<26>: [ 28   1  25  21 -28   1 -22 -16  59 -47  18   7 -21  -9 -26 -20   9 -32
  36   0  45  63  28  19  19 -52  31  -2  21  49  -9  41 112 -44   5  -1
   3 -34 -41  -6  -8  57 -39 -28  24  17  -4 -51   4  38  -9  31]
<35>: [  0  38   8  -2  11  -8 -43 -10   4 -23  33  11  -7  -7   9   8 -11  25
  24  42 -25 -10 -23  16  -7 -21  26   6  37  -5  -7 -22  38  -7   1  -8
 -12  47  -7   7 -19 -37 -10 -13   8 -24  47  17  70   2  13 -65]
<68>: [ -36   16   35   -1   14  -65  -11   12  -12  -13    4   29   30   13
  -25    6    4   18    5  -25  -30  -50  -22   32   -6   11  -11   10
   11  -30  -27 -102  -72   18  -18    4    0   20   39   -6    4  -22
   -4  -14  -19  -13    5    9    4    1  -13  -20]
<59>: [-20  30  51 -17 -16  27  34  27  18 -21  14  22  29 -18  -4   3  -6  -3
  26  -9  11 -15 -13  17  -9   6  -1  -7   6  -4   2  43  34 -12   8   0
 -25  54  43  38 -28 -23 -30  10  -2   5  29  -1  12  16  33  -3]
find: [ -36   16   35   -1   14  -65  -11   12  -12  -13    4   29   30   13
  -25    6    4   18    5  -25  -30  -50  -22   32   -6   11  -11   10
   11  -30  -27 -102  -72   18  -18    4    0   20   39   -6    4  -22
   -4  -14  -19  -13    5    9    4    1  -13  -20]  <68>
find: [ 28   1  25  21 -28   1 -22 -16  59 -47  18   7 -21  -9 -26 -20   9 -32
  36   0  45  63  28  19  19 -52  31  -2  21  49  -9  41 112 -44   5  -1
   3 -34 -41  -6  -8  57 -39 -28  24  17  -4 -51   4  38  -9  31]  <26>

<34>: [  23   38  -89  -71   58   -1  -21   62   20  -14   26   90  -18   32
  -85  -76   13  -18   -6   78   73   36  -78  -32   20   55   14  100
   34  -15   54   -7   11  -26   34   56   51   44   16   12   61  -54
   17   67   48   -7   35  -11   42  -12   59 -109]
<170>: [ 18  37 -71 -53  52 -11 -23  54  23 -11  18  74 -23  26 -62 -70   4 -16
  -5  61  60  38 -63 -31  52  42   8  87  32 -20  43  -6  18 -24  28  45
  46  37   8  12  51 -39  15  62  42   2  31 -15  30  -9  48 -98]
<128>: [  19   36  -74  -55   53   -9  -24   53   22  -10   20   77  -22   27
  -66  -72    5  -17   -4   65   61   36  -64  -31   53   43    9   89
   33  -18   45   -5   18  -24   29   47   47   37    9   12   51  -40
   16   63   44    0   31   19   31   -8   50 -100]
<54>: [  19   37  -79  -60   55   -7  -23   54   20  -13   23   82  -21   27
  -73  -73    9  -17   -5   68   65   35  -68  -30   54   48   11   92
   33  -15   47   -5   15  -24   30   49   47   39   12   12   54  -43
   16   64   44   -2   33  -12   36   -9   55 -101]
<149>: [ 23  36 -83 -66  57  -5 -22  59  20 -13  25  86 -20  29 -78 -74  86 -18
  -6  73  69  36 -75 -31  56  51  13  96  33 -13  52  -7  13  86  32  53
  50  40  14  12  57 -49  19  66  45  -4  36 -12  40 -10  59  86]
<162>: [  20   37  -81  -62   57   -5  -22   56   21  -14   25   84  -20   29
  -75  -73   10  -18   -5   71   67   35  -71  -33   55   49   13   93
   34  -16   49   -7   14   43   30   52   48   40   12   11   56  -46
   15   65   45   -5   35  -12   37  -11   56 -104]
<55>: [  22   38  -92  -72   62    0  -20   64   20  -16   28   94  -18   31
  -90  -75   13  -21   -6   81   75   36  -80  -36   60   55   16  103
   35  -14   57   -7   13  -27   33   58   53   45   15   12   62  -55
   18   69   49   -6   38  -10   45  -10   63 -111]
<173>: [  20   37  -78  -58   54   -7  -24   56   23  -12   21   79  -23   27
  -70  -70    8  -17   -5   66   64   36  -65  -32   53  -33   11   90
   32  -17   45   -5   16  -25   29   47   47   38    9   11   53  -42
   15   62   45   -2   34  -13   34   -8   52 -100]
<182>: [  21   38  -85  -68   57   -4  -20   59   20  -15   26   89  -19   29
  -83  -74   11  -19   -6   74   70   37  -75  -32   55   51   13   97
   35  -15   52   -7   14  -25   32   54   51   42   14   13   59  -52
   19   67   46   -6   36  -10   42   -9   59 -106]
find: [  20   37  -78  -58   54   -7  -24   56   23  -12   21   79  -23   27
  -70  -70    8  -17   -5   66   64   36  -65  -32   53  -33   11   90
   32  -17   45   -5   16  -25   29   47   47   38    9   11   53  -42
   15   62   45   -2   34  -13   34   -8   52 -100]  <173>
find: [  21   38  -85  -68   57   -4  -20   59   20  -15   26   89  -19   29
  -83  -74   11  -19   -6   74   70   37  -75  -32   55   51   13   97
   35  -15   52   -7   14  -25   32   54   51   42   14   13   59  -52
   19   67   46   -6   36  -10   42   -9   59 -106]  <182>
find: [ 18  37 -71 -53  52 -11 -23  54  23 -11  18  74 -23  26 -62 -70   4 -16
  -5  61  60  38 -63 -31  52  42   8  87  32 -20  43  -6  18 -24  28  45
  46  37   8  12  51 -39  15  62  42   2  31 -15  30  -9  48 -98]  <170>
find: [  19   37  -79  -60   55   -7  -23   54   20  -13   23   82  -21   27
  -73  -73    9  -17   -5   68   65   35  -68  -30   54   48   11   92
   33  -15   47   -5   15  -24   30   49   47   39   12   12   54  -43
   16   64   44   -2   33  -12   36   -9   55 -101]  <54>
find: [  20   37  -81  -62   57   -5  -22   56   21  -14   25   84  -20   29
  -75  -73   10  -18   -5   71   67   35  -71  -33   55   49   13   93
   34  -16   49   -7   14   43   30   52   48   40   12   11   56  -46
   15   65   45   -5   35  -12   37  -11   56 -104]  <162>

<148>: [-33 -28   3 -13 -24 -23]
<46>: [25 57  2 12 36 23]
<58>: [16  0 15  5  5  9]
<82>: [-42 -68 -26   6 -62 -32]
<126>: [-46  55  55 -30 -16  55]
<23>: [ 25  57 -33  12  36  23]
<48>: [-33  -2  10 -17  -7 -20]
<28>: [-25 -25 -25 -10 -25 -25]
<37>: [-26 -21   2  -8 -36 -22]
<91>: [-25  53   4 -10 -20 -18]
dup <28>:   [-25]
dup <126>:   [55]
succ: [16]  [0]
dup <58>:   [5]

<78>: [-46   9  41 -36   9  -2 -60 -12   8  11  29 -18   0   2   7  30 -13  17
   7 -12  -7  10   2  32  -5  53   0  26 -60 -23  -9 -17  -4]
<13>: [-53   5 -49 -32   5  -2 -86 -76   7  -4  15 -13   0 -20  12  31  -8  19
  11   5  -1   3   6  35  49  54 -23  20 -86 -44 -42 -23  -4]
<44>: [-46   9  41 -36   9  -2 -60 -12   8  11  29 -18   0   2   7  30 -13  17
   7 -12  -7  10   2  32  -3 -32   8  31  18   6  34  10  -1]
succ: [53]  [0]
succ: [19]  [11]

<67>: [  5   9   0   3  -8  -4  19 -11  -1 -21 -10  16  13  11  10   7  -6 -11
   5  21  18 -12   4 -21   9  -2  17   1   4  16   6  -9   4  19  -3   6
 -16  12   0 -12 -16  53   5   5  12  -7 -13   3  12   1   7  -7  15  44
  -5 -10  -2   3 -20  20   0]
<49>: [  7  -1   4  -9  10  -9   2   5  12  -5  -4 -23  15  -7   4 -15  -6   5
 -16  21   0  -9   1 -10   9   1 -11  -1   3   9  -2  13   2   3  13  -7
  -4  -6  -5  -5  -3  53  -3   0  -4  -1  19   1 -10   5  16  -8  21 -14
 -13   8   1   3  15   7 -16]
<53>: [   5    9    0    3   -8   -4   19  -11   -1  -21  -10   16   13   11
   10    7   -6  -11    5   21   18  -12    4  -21    9   -2  -15    1
    4   16    6   -9    4   19   -3    6   22   12   -3  -15  -16   53
    5    5   12   -7  -13    3   12 -111    7   -7   15   44   -5  -10
   -2    3  -20   20    0]
find: [  5   9   0   3  -8  -4  19 -11  -1 -21 -10  16  13  11  10   7  -6 -11
   5  21  18 -12   4 -21   9  -2  17   1   4  16   6  -9   4  19  -3   6
 -16  12   0 -12 -16  53   5   5  12  -7 -13   3  12   1   7  -7  15  44
  -5 -10  -2   3 -20  20   0]  <67>
find: [   5    9    0    3   -8   -4   19  -11   -1  -21  -10   16   13   11
   10    7   -6  -11    5   21   18  -12    4  -21    9   -2  -15    1
    4   16    6   -9    4   19   -3    6   22   12   -3  -15  -16   53
    5    5   12   -7  -13    3   12 -111    7   -7   15   44   -5  -10
   -2    3  -20   20    0]  <53>

<219>: [-18 -18 110 -77]
<135>: [-11 -92 -11  89]
<56>: [  39 -111   39   74]
<12>: [-97  16  86  86]
<157>: [-50 111 -50 -63]
<197>: [110 -68 110 -33]
<133>: [ 27  84  27 -77]
<83>: [47 55 47 47]
<134>: [-105 -105   64   44]
<72>: [-105   50 -105   62]
<142>: [-95 111 -95 -21]
<24>: [  20 -109   20   85]
dup <83>:   [47]
dup <219>:   [-18]
dup <133>:   [27]
dup <12>:   [86]
dup <134>:   [-105]

<66>: [-29  -5  -1  71  13 -12 -71 -31  64  94 -57 107 -91 -36  41 -79]
<161>: [ 21  20  20 -24 -25 -22 -10  21  10   0 -13 -14  16 -18  15  20]
<136>: [-19 -18 -18  17  19  17   8 -19 -10  -3  11   9 -13  14 -14 -16]
<20>: [-22 -21 -20  19  21  19   9 -21 -12  -3  11  10 -15  16 -16 -18]
<184>: [-13 -13 -13 -11 -11  13   6 -12  -8  -3   7   6  -7  10 -11  -9]
<40>: [ 3  3  3 -8 -7 -6 -4  4  1 -1 -5 -5  2 -6  2  3]
<144>: [-36 -11  -6  79  19  -8 -72 -38  64  97 -56 113 -99 -34  38 -88]
<138>: [-38 -23 -20  62  28  10 -36 -39  29  56 -25  75 -71  -8  10 -66]
<185>: [ 5  4  4 -8 -8 -7 -3  5  1 -2 -4 -6  4 -6  2  4]
succ: [62]  [28]
succ: [-2]  [-4]
dup <138>:   [10]
find: [-29  -5  -1  71  13 -12 -71 -31  64  94 -57 107 -91 -36  41 -79]  <66>

<116>: [ -6   6  47 -20  24   3  -9 -13  13   0  -2 -22 -17 -52 -55  14  41 -19
 -20   8]
<36>: [ -6   6  47 -20  24   7  -9 -13  13   0  -5 -22 -17 -52 -55  14  41 -19
  26   8]
<106>: [ 60 -14  60  53 -46 -26  60   4 -35   8  53 -17   6  53  42   4  23  23
 -22  70]
<139>: [ 60 -14   4  53 -46 -26  48   4 -35   8   6 -17  23  59  42   4  23  23
 -22 -59]
dup <116>:   [-20]
find: [ -6   6  47 -20  24   7  -9 -13  13   0  -5 -22 -17 -52 -55  14  41 -19
  26   8]  <36>
find: [ -6   6  47 -20  24   3  -9 -13  13   0  -2 -22 -17 -52 -55  14  41 -19
 -20   8]  <116>
find: [ 60 -14  60  53 -46 -26  60   4 -35   8  53 -17   6  53  42   4  23  23
 -22  70]  <106>
succ: [3]  [-9]
succ: [48]  [4]

